Here is a tiny trained network, its code and every weight. The questions are about switching its units off for an input and a target symbol, where a switched-off unit gives its printed mean instead of its output.

import numpy as np


def w(rows, s, z=0):
    codes = np.array(rows[::2]) - 128.0
    scale = np.full(codes.shape[1], s)
    scale[-1] = z or s
    return codes * scale


def softmax(a):
    e = np.exp(a - a.max(-1, keepdims=True))
    return e / e.sum(-1, keepdims=True)


def log_softmax(a):
    a = a - a.max(-1, keepdims=True)
    return a - np.log(np.exp(a).sum(-1, keepdims=True))


def net(x, mask):
    ids = ['ΛΣβδζηπτψω'.index(c) for c in x.split()]
    T = len(ids)
    res = E[ids] + P[:T]
    u = 0
    for l in range(3):
        r = res
        for j in range(3):
            rows = slice(2 * j, 2 * j + 2)
            q, k, v = (r @ M[l][rows].T for M in (Q, K, V))
            z = softmax(np.where(np.tri(T) > 0, q @ k.T / 2**0.5, -1e9)) @ v
            o = O[l][rows]
            res = res + np.where(mask[u + j], z, o[:, -1]) @ o[:, :-1]
        u += 3
    return log_softmax(res[-1] @ U[:, :-1].T + U[:, -1])


Q, K, V, O = {}, {}, {}, {}
E = w([
[88,231,60],'Λ',
[165,148,122],'Σ',
[217,202,113],'β',
[141,161,105],'δ',
[136,116,244],'ζ',
[117,127,69],'η',
[108,53,121],'π',
[18,161,255],'τ',
[161,172,114],'ψ',
[71,156,152],'ω',
],0.018)
P = w([
[69,135,91],'0',
[183,96,40],'1',
[29,159,134],'2',
[189,75,45],'3',
[39,181,145],'4',
[170,59,23],'5',
[35,173,172],'6',
[174,67,29],'7',
[52,197,187],'8',
[172,58,15],'9',
[59,214,194],'10',
[174,54,14],'11',
[63,194,164],'12',
[173,58,3],'13',
],0.0057)
Q[0] = w([
[241,6,114],'0.h0',
[192,71,129],'0.h0',
[25,92,140],'0.h1',
[149,100,156],'0.h1',
[41,207,208],'0.h2',
[1,104,146],'0.h2',
],0.0092)
K[0] = w([
[126,73,240],'0.h0',
[30,88,171],'0.h0',
[145,157,74],'0.h1',
[137,84,74],'0.h1',
[176,251,178],'0.h2',
[50,164,190],'0.h2',
],0.015)
V[0] = w([
[136,161,2],'0.h0',
[149,175,172],'0.h0',
[73,131,199],'0.h1',
[117,70,142],'0.h1',
[38,251,204],'0.h2',
[144,215,227],'0.h2',
],0.0084)
O[0] = w([
[145,29,39,150],'0.h0',
[125,106,165,168],'0.h0',
[201,12,30,151],'0.h1',
[2,182,98,97],'0.h1',
[248,64,85,253],'0.h2',
[127,57,140,199],'0.h2',
],0.0071,0.0053)
Q[1] = w([
[96,16,154],'1.h0',
[132,93,80],'1.h0',
[254,141,114],'1.h1',
[109,117,224],'1.h1',
[99,125,138],'1.h2',
[188,15,101],'1.h2',
],0.0093)
K[1] = w([
[194,67,199],'1.h0',
[197,254,7],'1.h0',
[193,182,84],'1.h1',
[83,200,122],'1.h1',
[218,39,160],'1.h2',
[131,79,126],'1.h2',
],0.0091)
V[1] = w([
[192,188,94],'1.h0',
[254,161,166],'1.h0',
[190,154,90],'1.h1',
[81,101,86],'1.h1',
[33,105,107],'1.h2',
[228,28,136],'1.h2',
],0.008)
O[1] = w([
[144,110,155,146],'1.h0',
[82,176,247,193],'1.h0',
[203,163,128,184],'1.h1',
[114,203,254,127],'1.h1',
[52,159,100,78],'1.h2',
[29,201,93,255],'1.h2',
],0.0047,0.007)
Q[2] = w([
[83,106,116],'2.h0',
[103,147,183],'2.h0',
[113,216,84],'2.h1',
[153,248,132],'2.h1',
[190,64,65],'2.h2',
[104,119,122],'2.h2',
],0.015)
K[2] = w([
[116,207,99],'2.h0',
[120,148,188],'2.h0',
[25,208,37],'2.h1',
[170,202,125],'2.h1',
[123,9,145],'2.h2',
[105,141,150],'2.h2',
],0.011)
V[2] = w([
[166,254,83],'2.h0',
[108,77,175],'2.h0',
[94,138,131],'2.h1',
[182,145,161],'2.h1',
[129,119,22],'2.h2',
[221,111,122],'2.h2',
],0.0091)
O[2] = w([
[114,163,186,137],'2.h0',
[150,127,112,124],'2.h0',
[106,105,147,88],'2.h1',
[254,83,110,221],'2.h1',
[184,223,50,56],'2.h2',
[111,123,162,253],'2.h2',
],0.0081,0.0025)
U = w([
[165,185,157,129],'Λ',
[109,72,149,163],'Σ',
[189,69,83,47],'β',
[178,189,246,106],'δ',
[95,197,138,199],'ζ',
[255,162,113,3],'η',
[101,123,72,109],'π',
[172,171,136,150],'τ',
[142,187,128,203],'ψ',
[63,183,199,156],'ω',
],0.0082,0.0056)

Each question gives the input, a string of symbols that net reads in full, and the target symbol t.
The units are the heads (2 rows each of Q, K, V and O). Each row of codes is followed by its name. A weight is (code - 128) times the scale printed after its matrix; where a second scale follows, it is the last column's (O and U).
mask holds one flag per head, layer by layer. A switched-off head (its flag False) gives its mean, the last column of its rows in O, instead of its output. The means were averaged over made-up inputs and are rounded, as every weight is.
A unit's drop is (log p(t) with every unit on - log p(t) with that unit switched off) / (log p(t) with every unit on - log p(t) with every unit switched off).
The circuit of an input: a set's keep is (log p(t) with only the set's units on - log p(t) with every unit switched off) / (log p(t) with every unit on - log p(t) with every unit switched off). Starting from all 9 units, units are removed one at a time, each time the one whose removal leaves the highest keep (on an exact tie, the one counted first), for as long as the keep stays at least 0.8.
circuit, biggest first: the units of the circuit, biggest drop first
most important unit: the unit with the biggest drop
heads that matter: for each layer, one digit per head in row order, 1 if its drop is at least 0.15 and else 0, layers parted by /
drop when u is switched off: that unit's drop, to one decimal
input Λ ψ π ζ ζ Λ Σ ζ ζ Λ, target π: most important unit	0.h0
input π ζ ζ β η ζ Λ τ, target Σ: circuit, biggest first	0.h0, 0.h2
input δ ζ Σ ω π π τ Σ ω ζ β ω, target β: heads that matter	001 / 000 / 000
input ζ δ τ η Λ, target β: heads that matter	111 / 000 / 000
input Σ Σ ζ ζ ω ζ δ β ζ ζ η, target Σ: heads that matter	000 / 000 / 001
input β Λ ζ η β ζ ζ δ ζ ζ δ, target Σ: circuit, biggest first	2.h2, 0.h1, 0.h0
input τ δ ζ Λ Σ ω, target β: heads that matter	101 / 000 / 000
input δ ζ β ζ ζ δ δ, target Σ: circuit, biggest first	2.h2, 0.h0, 0.h2
input τ ζ ψ η β ω τ τ η, target β: heads that matter	111 / 000 / 000
input ω ζ ζ δ ζ, target Σ: circuit, biggest first	0.h2, 2.h2
input ω ζ τ ζ ζ Σ Λ β Λ η ζ ζ, target δ: heads that matter	101 / 100 / 000
input η δ Σ ζ β ζ ζ ζ ω, target Σ: circuit, biggest first	0.h0, 2.h2, 0.h2
input τ ζ η, target β: heads that matter	101 / 000 / 000
input β Λ β ψ Λ Λ δ π η ω ζ ψ τ, target Σ: most important unit	0.h2
input π τ Σ ω β ζ ω ζ δ π β π, target ω: heads that matter	001 / 000 / 000
input β ζ τ ζ Σ δ ω ζ ζ β ζ, target Σ: circuit, biggest first	2.h2, 0.h2
input τ η ω Σ π β ψ β Σ η β ζ, target δ: drop when 0.h0 is switched off	0.9
input τ δ ζ Λ β Λ, target π: drop when 0.h0 is switched off	0.8
input ζ η ζ ζ π ζ ψ π, target ω: drop when 2.h1 is switched off	0.1
input ζ ζ ψ β τ τ ζ, target β: circuit, biggest first	0.h2
